Rows lie near named flat spaces through zero. A row that begins with a name and a colon came from that space; any other row is followed by the name of its block's space that it lies nearest.
nitusegin: [ 38  37 -49  25  20   8  -2   1   3  -2   6 -31  29  -3   3  34  18 -39
   4  29  19 -47  12]
nitusegin: [  4  14 -39  39  21  35  29 -18 -23  12  -6   8  42  25  15  42  18 -49
  12  21  27 -57  38]
koppimut: [ 24 -13  31 -38 -14 -49 -25  34 -25   2  52 -24 -91 -63  16  -4   2  36
 -18 -23 -43   6  47]
lesafaz: [  1 -27   5  25   8   6  50  -1  -3   5  -1 -12   1  43   6 -55   9  -5
   7 -22  20  -7   1]
bikiforot: [ -4  -1  66 -16 -12 -14  15  21 -20   6   0  29 -28  12  21   1  -4   6
 -21 -13 -33  41  -1]
bikiforot: [ -8   6 -14  10   7  -4 -26 -23  18 -10  -4  -3  27 -23 -26  63 -12 -15
  17  29   5 -13  24]
bikiforot: [-32  -8  17  37  17  32  54 -46 -37 -11 -40   8 -25  13   2  21 -30 -11
  -4 -34  32 -26  95]
koppimut: [ -2 -21  34 -12 -21  -1 -15  43 -12  13   0 -14 -28  -7   8  16  -6  -2
   6   1  -6  -7  27]
nitusegin: [-16   9   7 -25 -22  20  -2  16 -47   3   2   9 -20  -3  23  16  13  18
  -8 -19 -22  -2  27]
koppimut: [-27 -69  44  19 -34  18  35  59  -4  34   9  -6  72  95   3  -1  40 -31
  58  20  -1  -6 -16]
koppimut: [  9 -28  38  13  14 -73 -23 -26  66 -24  20 -25  -8 -39 -57  24 -33   6
  16  22 -10  33  11]
lesafaz: [  2 -24  48   4  -2 -22  -8  17 -13  10  11  -4 -47 -32   4  51 -21 -15
   2   6  -9 -15  75]
bikiforot: [ 16  28 -50   9  15  23   0 -14   8 -11 -27 -24  -9  -8  -1 -35 -11   1
 -14 -12  37 -23 -12]
lesafaz: [-14 -24  62  27   1 -15  15   0  26  -3 -20   2  20  25 -23  39 -24 -29
  17  20   5  19  18]
bikiforot: [-16 -36 -41  -2   5  24  10  -2  11  44  19  63  55  41  21 -65  30  -9
  14  16   9  -5 -87]
lesafaz: [ 18  49 -17  24   8  -5  -2 -24  19 -53 -28 -74  17  -8 -43  47 -13  -4
   6   2  17  -6  37]
nitusegin: [ 15  -1 -17 -18 -15  -5 -50  37  19   8   9 -27   2 -25  -7  13   3  -1
  12  25   0 -14 -20]
bikiforot: [  3  39  43 -23 -22  16 -45  47  17  -3 -56   2  -7  -5   2  35 -32 -13
 -22  20  -1  30 -38]
nitusegin: [-29 -48  32 -15 -11 -13 -20   5  45  15  -9  35   9   8 -19 -44 -23  17
  10   6   0  45 -67]
bikiforot: [  0  22  37 -25  -6  21   5  29 -31  24 -22  59 -35   7  50 -17  -8  -5
 -44 -12 -15  23 -30]
nitusegin: [  2  -5  -4   0  -6  -3 -11   7 -13  -9   5 -38 -28 -27  -7  25  -5   6
   9  -7   4 -26  57]
koppimut: [ 35  18  15 -12  -2 -20   3  31  -3  -3  12 -23 -36  -5  16 -31   8   8
 -22 -12 -14  13 -17]
lesafaz: [   2   21  -63    7  -14    8   22  -21    4  -56    2 -102   41   33
  -44  -46   37   48   30  -37   11   -1   -8]
nuzomumom: [  1 -15  10  20  25 -14  28 -31  16   2   0  23 -10   4  -3 -31 -16  -6
  -9  -8  12  10  -4]
nuzomumom: [  0 -13 -51 -24 -22  23 -38  38 -12  21  20 -19  10 -12  11  -7  27   7
  21  11   4 -40 -12]
bikiforot: [ 13  29  10 -12  -3  -1 -18  14  14  -7 -21  -1  -9  -8   1  -1 -13   0
 -20   4  -2  21 -32]
koppimut: [ 11 -52  41  17 -18 -18  34  56  23  19  22 -29  38  74  -3 -50  33 -16
  34  10  -4  16 -47]
nuzomumom: [ 84  77 -50  38  54 -15  30 -13  34  -2  10   1  41  22  20 -28  27 -55
 -36  35  15  -6 -80]
nuzomumom: [ 46  54 -23   1  17 -24   1  -6   8 -17  23 -14  14  -7   4   5  24  -6
 -20  13 -20  12 -31]
koppimut: [ 18  52   6 -32 -22  24 -10  46 -67   3   0  -7 -41 -15  48  38  20   2
 -31 -14 -28 -16  36]
nitusegin: [ 36  42  12   8  17 -19   9  -1  29 -18 -15  -9   0   8  -3 -23  -8  -9
 -29   3   0  33 -50]
nitusegin: [-20  -4 -26  -6  10  -8  34 -56 -22 -12  32  30   9   6   0 -37  24  39
  -4 -32 -24  21  -6]
nuzomumom: [ -2 -16  -6  -6 -26  25 -89  67  30  31 -25 -21  28 -30 -12  96 -21 -52
  38  73  28 -55  12]
nuzomumom: [ 32  70 -26   0  19 -32  -5 -44  18 -50   8 -28  12 -25 -26  21   5  17
 -22   0 -21  31 -15]
nuzomumom: [-20 -34   0  16 -12  15 -14  16   5  16   0  -8  44  15 -14  54   6 -30
  43  34  13 -34  28]
lesafaz: [ 14  21 -19 -29 -25 -56 -42  -5  23 -55  48 -83  21 -35 -57  30  29  56
  26   2 -49  35  -3]
lesafaz: [ -7 -60  53 -32 -28 -64 -19  24 -10  -3  65 -33 -64 -45 -15   2   5  50
  19 -22 -51  22  57]
nitusegin: [  5 -44  17  30  11 -14  -4  11  37  18  -1 -11   8   2 -17  13 -20 -37
  26  30  28 -24  16]
lesafaz: [  5  24 -41  -8  -1  13  -6  -9  -8 -15  -3 -23   0  -8  -2 -16  10  19
  -4 -14   6  -9  -5]
lesafaz: [ -2  -3 -19 -26 -23 -19 -25   9  -4 -15  37 -33  11 -15 -17   8  28  36
  20  -3 -31   8  -2]
nitusegin: [ 36  68 -18  20  35  -6  54 -41  -7 -22   2  19  24  32  18 -26  23 -10
 -40 -11 -11  28 -42]
koppimut: [ -2   1 -34  -9  22 -15  12 -51  -7  -5  27  32 -23 -27   5 -45   3  32
 -20 -26 -10  10  -9]
nuzomumom: [-18 -44   0 -18 -13  25   1  28 -20  35  -3  22 -39   4  30 -65  -4  15
  -3 -26  15 -15  -9]
lesafaz: [ 34 105 -64   4  24  12 -34 -38  33 -43 -38 -18  42 -25 -22  38 -10 -11
 -29  26  14   8 -50]
koppimut: [ 32  70 -52   6  27   5  20 -38   0 -24  -3   3  18   4   9 -26  17   3
 -34  -8   0  10 -44]
bikiforot: [ -1   1  -6 -18 -34  18 -67  60  36   6 -26 -37  39   1 -21  35  -4 -14
  29  43  13  -9 -43]
koppimut: [  0 -23 -11   9  10 -10 -18 -11  40  -2 -11 -16 -10 -20 -25 -24 -28   2
   8   5  28  -6  -9]
nuzomumom: [-28 -20  21   9   4 -22  38 -50 -11 -24  17   4   0   9 -22  -2   2  30
   9 -29 -20  28  37]
bikiforot: [-18 -36 -23   7  26   8  52 -41 -25  40  40  95  20  32  40 -62  31  -2
  -8 -11 -10   0 -35]
nuzomumom: [  9 -51  -6 -18 -13 -37 -56  38  12  34  67  -4   1 -45  -4  45  20 -10
  37  46 -25 -32  19]
[-27 -12 -66 -57 -49  21 -47  29 -34  12  56  -5  53   0   5   4  70  47
  39   6 -44 -12 -37]
lesafaz
[ -1  -6  -4  -2   7  18   6   6 -18  24  -5  32 -23  -4  29 -18  -5 -10
 -15  -6  10 -17   3]
lesafaz
[ -8 -35   4  40  28 -21  21 -48  48 -14 -13 -12   4   1 -41 -23 -34  -6
  15  -1  36   2  13]
nitusegin
[ 10  41   2 -32 -14  -4   1   8 -42 -20  12 -13 -36 -17  19  -2  17  36
 -28 -33 -36  19  13]
nitusegin
[  39   52   36   -4    1    5   -4   50   26   14  -34   28   24   38
   28   -9   -1  -41  -36   32   -5   40 -100]
nitusegin
[ 41   8  51   6  12 -44   4  31   8  19  32  21  -9  -2  22  31   9 -38
 -16  33 -32  16  -9]
nuzomumom
[-32  30 -13  13  -7  49 -10 -22   2 -26 -71 -15  29  10 -25  46 -31  -8
   7   0  36 -11  22]
lesafaz
[-57 -79  49  30  17  -6  63 -56   7  17  -2  71  10  44  -9 -43 -21   3
  16 -22   8  29   9]
nitusegin
[-34 -13  -2   1 -16  83  12  32 -73  39 -46  27 -33  13  53  22 -11 -27
  -4 -18  37 -69  74]
bikiforot
[  7   4  37 -10 -33  24  23  72 -47  21   4  -8  11  55  41   8  40 -17
   3  -2 -22  -3  -2]
koppimut
[ 11 -16  55  15  -6  -7   0  42  43   5 -37 -21  -2  29 -12 -19 -29 -25
   2  14  22  21 -34]
koppimut
[  0 -52   4   8  12 -37  -5 -14  49   3  16 -11 -18 -16 -29 -56 -21  15
  14  -3  15  11 -19]
koppimut
[-11  15 -16 -21  -9  15   4  -3 -29   6  13  31  15  11  21  -8  27  16
  -9  -9 -24  11 -24]
nitusegin
[ -9 -20 -28   3  -2  12  16  -5 -13   8  18  -2  15  17   5 -27  23   8
  15 -10   4 -17  -1]
nuzomumom
[  0   0 -25   3   6  11   8 -11   0   0  -3   0   2   5   2 -30   3   6
  -2 -10  13  -7 -12]
nuzomumom
[ 14 -32 -52 -11 -21 -17 -42  35   6   7  60 -66  23 -23 -20  20  42   8
  52  26  -8 -49  19]
bikiforot
[-10  40  -8 -70 -46  21 -77  46   6 -12 -32  -8 -14 -28  -1 -15  -9  50
 -20  -7 -20  41 -77]
nitusegin
[ 27 -14 -16  -2   6 -46 -10   0  12  -6  54 -37 -17 -32 -14  -7  18  14
  12   4 -18  -8  16]
nitusegin
[ 15 -26   5 -24 -18 -39 -62  36  46  -4  17 -51 -29 -48 -32  -8 -17  22
  17  15  -3   6 -14]
nitusegin
[ -2 -69  -7  42  33 -53  11 -53  71  -9  25 -23   6 -16 -58 -36 -26   1
  36   9  30  -3  11]
nitusegin
[ 14 -32 -50  -8  -6  20  29  37 -53  45  61   6  -1  26  53 -59  66   0
  12 -13  -7 -53  -2]
lesafaz

Each name stands for a flat space through zero: a line, a plane or more. A row that begins with a name and a colon came from that space; any other row is followed by the name of the space it lies nearest, among the names in its block.
sof-vikub: [ 68  42  20 -40  10 -30 -30  16 -31   5   7   8  -5  -1 -70  -6 -56  -2
  24  18 -19  -9  30]
ronon-vul: [ -4  31  -8   0 -67  24  14  26  38  25  -9  -2  13   7  64 -19 -65 -26
 -66  -3 -23  -2  35]
kob-nogeb: [ -2   3  -3 -17 -14  30 -14  24 -35   7 -19 -11  -8   3  -6   3  12 -28
 -21  16 -32  24  19]
ronon-vul: [-11 -48   7  16 -21   6 -19  -2  30  79 -13 -19   3  21 -16 -18   7 -58
  25 -24  -8  39  40]
ped-vob: [ 32  84  10 -29  75  27  28   5  16 -26 -76   8 -18  -7 -53  16  13  51
  12 -18   1  -2  57]
sif-des: [ 31  28 -48  19   2 -43  23 -22  40 -22   8 -14 -32 -38 -11   3  -8  53
  92  24  31 -44 -26]
sof-vikub: [ 31  -7 -15  13  -7  -4  -5  -1 -22  -3  19 -15  -6  -1 -13 -12  -2   6
  35  20   9  -7 -23]
kob-nogeb: [ 47  11  -7 -41 -32   4 -30  11 -28 -14 -51  22 -40  10 -38   4  -7  17
  -1  29 -24 -13  29]
sif-des: [  62  -87    6   42   -8    0  -54  -29 -117    8   11   10    6   57
  -52  -47   51   24   22   30   27   10  -61]
sof-vikub: [-32  32 -33   4 -41 -63   4 -15  14 -18   2  28  -6 -32  45   6 -26  38
 -25  30 -10 -36 -18]
ped-vob: [ 16  13   7 -25   6  -7  -7 -17  35   5 -80  36 -29  13 -36   6  10  36
   5 -17   1 -11  53]
sif-des: [-60 -15  24 -20  28  22  19   1  41 -20  -4  10   5  -5  29  34  27 -16
 -35 -39   2   8   7]
sof-vikub: [  4  19   8 -12  -4  18  17  -7   6 -52 -35  42  -3  15  33   5  -4  56
 -64  -9  13 -32  -6]
ped-vob: [ -5 -11  45 -81  19  32  -5  18  40 -43 -24  27 -28   6 -21  51   1 -18
 -21 -35 -10 -10  37]
ped-vob: [-19  17 -19  23 -33 -43  -6   1 -14  25  35  -6  21 -18  30 -17 -34 -12
 -15  25 -16   0 -15]
ped-vob: [-38   8  -7  26   5   5  15  -2  34  51 -20 -18  14  -4  15  -9  10 -25
  -2 -20  -8  31  33]
kob-nogeb: [-40  83 -26  -2  11 -45  11  14 -21   1   9  -8  14 -51  17  11 -22   3
 -21  34 -39   6   8]
kob-nogeb: [ 44  40   9  -6 -11  10 -24  28 -51  44 -12 -12  16  15 -35 -31 -40 -28
 -19  18 -36  29  44]
kob-nogeb: [ 13   9  -5  42   7   3  25  -5   2   1  43 -18  30   1  29 -25 -23  11
   3  -4  27  -8 -34]
sif-des: [ 14   8  26 -49  -5  33 -28  50 -56   1  28 -19   5   1 -24  12 -24 -69
 -29  16 -47  31  20]
ped-vob: [ 40  -3   4 -46 -75 -51 -36 -11 -17 -57  -7  76 -25  14  13   3 -59  56
 -55  32  -4 -71 -20]
ped-vob: [-13 -71  -6 -32 -55  24  -6   1  25 -57  14  15 -40   4  42  33  18  -6
  -8   4  11 -34 -41]
sof-vikub: [ 63  89 -21   3 -18  36   3  28 -32  34 -77 -10  -4  13 -23 -39 -36  19
 -26  26 -34  17  70]
ronon-vul: [  0 -23 -15  29 -41  21   0 -13  -1  13 -39  14  -2  29  32 -25  15  21
 -34   0   8  -1  -1]
ped-vob: [ 59  24 -23  69  -4 -12   4 -29 -55  10 -21  11  22  29  -2 -63  -5  77
  -6  24  31 -15 -28]
kob-nogeb: [  6 -68  49 -12  -1  21 -32  -7 -39  -9   9  34  17  50  -8  -6  16 -10
 -51 -22  10   7 -17]
sif-des: [ -4  51 -21  33  -9 -56 -14   6 -59  43  35 -16  37 -22   0 -32 -37 -10
  -9  42 -30  18  -6]
ronon-vul: [ -3  16   2  -2  40 -65  13 -42  48 -29  -9  37 -12 -19 -21  17   2  67
  40 -16  36 -44 -10]
kob-nogeb: [-29  46  -7 -31  12  33  26  23  10 -44 -24  -1 -13 -24  29  33   9   7
 -38   3 -20  -3  13]
kob-nogeb: [ 52  30 -37  57 -25  -6  -1  14 -29  69  30 -58  20  -4 -13 -57 -41 -26
  54  34  -7  23   3]
sof-vikub: [ 89  39 -34  19 -12  -5 -13  22 -30  52  18 -60 -11 -12 -64 -38 -42 -24
  99  42 -11  14  20]
ronon-vul: [ -4 -13  10   7 -18  36   9   6  16   7  -9   1  11  22  31 -11  -7 -11
 -38 -19   4   6   8]
ronon-vul: [-25 -11  11  -8   3 -17 -16 -27  -1   2 -70  51  -9  20  -9   4  36  38
 -40 -12  -3  -1  25]
sif-des: [-53  -1  30  -8  19  12  10  12   1  -5  30   3  34  -2  36  14  -3 -33
 -61 -24 -11  18  -4]
ped-vob: [  4  14 -43  47 -67 -34   4 -18 -13   2   0  17   8   1  59 -37 -29  47
 -34  36   6 -30 -34]
sif-des: [-51  35  -3 -19  -5   5  22   3  64   9 -55  16  -9 -14  32  21  -1   0
 -40 -23 -20   4  54]
sof-vikub: [-14  -1 -13 -15 -27   4   5  -2  15 -31 -24  20 -21  -5  29  16   6  22
 -26   7  -3 -21  -5]
sof-vikub: [ 42 -22  20 -15  19  10 -40  14 -67  22  12 -17   0  17 -70  -9  12 -35
  32  14 -16  30   7]
ronon-vul: [ 14 -10  -4  21  23 -20  21 -21  55   2  26 -14  -3 -10 -10  -1  -6  14
  69 -21  40 -20 -15]
sof-vikub: [  8 -28 -73  54 -53   3   6  -6 -16   9  19 -49 -26 -20  28 -19  30   2
  67  51   9  -3 -51]
kob-nogeb: [-67 -47  21  24  21  13   6  -3 -19   0  48  -7  40   5  43   7  36 -34
 -42 -21   6  28 -41]
ronon-vul: [  8  -6  20   8  14  32  39  13 100  29  43 -40  16  -1  17  -2 -45 -49
  41 -56  29   2  22]
sif-des: [ 29  -3  22 -58 -40  64 -10  36  -4 -35 -28  18 -22  25  11  15 -24 -18
 -61  -3 -23  -9  28]
kob-nogeb: [-20  16 -14 -40 -12  40  -7  31 -10  -4 -49 -14 -34 -14  -7  28  29 -31
 -12  16 -45  26  41]
sif-des: [  2  16  11  -5  -7  12   2  14  22  33  -9  -7  10   7   1  -9 -27 -28
 -14 -15 -14  16  39]
sif-des: [ 10  -6   4 -43  10  37  21   9  78 -27 -26  -8 -44  -9 -13  37   7  -6
  43 -29  12 -16  29]
ronon-vul: [ 24  58  -7 -17  10  41  39  47  16 -31  58 -51   7 -33  24  13 -54 -31
  12   7  -7  -7  -7]
ped-vob: [ -21 -100   15   22  -42    3  -27    4  -32   15   97  -21   27   18
   34  -11    0  -69   -6    3    8   15  -65]
sof-vikub: [ 70  11 -19  -4 -20  -8 -26   9 -60  -8   5  -9 -19   3 -43 -18 -16  15
  37  46  -7 -12 -14]
ronon-vul: [ 16  -2 -38  31 -51  54   5  10 -36   6 -43 -16 -11  20  35 -28  22  11
 -30  29 -10  12  -4]
[ 37 -38  53 -23  -4  66 -19  16 -50 -26  -6  27  17  60  -2 -12  -3  -7
 -78 -21   4   6  -3]
kob-nogeb
[ 58  11   8   8  -9  26  -2  11 -12  16  -3  -9   8  25 -17 -30 -33  -1
   2  -2   6   1  14]
kob-nogeb
[-14  24  24 -34  -6  36   1  35 -16 -14   4   4  16   4  24  12 -25 -31
 -73  -5 -31  13  19]
ronon-vul
[ -3   8 -20   0   1 -18 -17 -23 -71 -45 -54  43 -20   4  -9   3  53  74
 -33  38  -5 -16 -26]
ronon-vul
[ 34 -24  35  12  15  -8   0 -22  18  -2  19  25  22  33  -9 -20 -25  23
  -3 -34  41 -21 -13]
kob-nogeb
[-33  20 -22 -27 -12  -5   0  -3   3 -30 -58  26 -34 -18  11  29  32  30
 -25  18 -22 -10  15]
sif-des
[  3 -38  48  12  13  35   0  10   1  26  46 -10  45  36  10 -19 -22 -48
 -32 -42  14  24  -2]
sif-des
[ 32  21   5   7   9  36   4   8 -26   2 -30   0   6  22 -10 -20   1  16
 -22  -1   0   9  16]
sof-vikub
[  2  26 -28 -10   4 -13 -19   6 -47   6 -37  -9 -26 -20 -40   7  33   6
  27  40 -32  17  16]
ronon-vul
[ -5   9   8 -18  12  12  -6  18 -11   7   3 -13   0  -6 -15  10   1 -29
   1   1 -19  19  18]
ronon-vul
[ 15  13 -20   2  -8  32  -1  22 -51 -13   3 -26  -7  -6   1  -3  14  -9
  -1  33 -17  13 -14]
ronon-vul
[  3 -27  11  69  25 -17  32 -36  61  36  42 -11  42  17  21 -36 -16  14
  34 -48  62  -9 -25]
sif-des
[ 38  -3 -26 -46 -54 -20 -43  13 -50 -29 -18  14 -51 -11 -32  15  -5   8
  17  60 -33 -22  -4]
sof-vikub
[ 10  18  56  -7  25 -34 -35   4 -45  50  15  26  54  28 -39 -28 -46 -25
 -53 -17 -21  28  35]
kob-nogeb
[ 10  27 -10 -11 -20 -12   6  16 -50 -69  63   6  10 -21  42   8 -37  22
 -39  41  -3 -37 -65]
sif-des
[  5  26  23  40  39  18   5  -9 -61  16 -19  15  52  35   2 -39  11  30
 -67 -12   6  26   0]
sof-vikub
[ 17  -6  -5  39 -17  -8   3 -22  20  39 -25   9  12  25   6 -37 -12  22
  -1 -14  20  -2  13]
sif-des
[  1 -41  -2  26  10   5  -3 -33 -16 -15 -30  23  -6  26  -3  -9  53  46
   0  -6  30  -8 -27]
ronon-vul
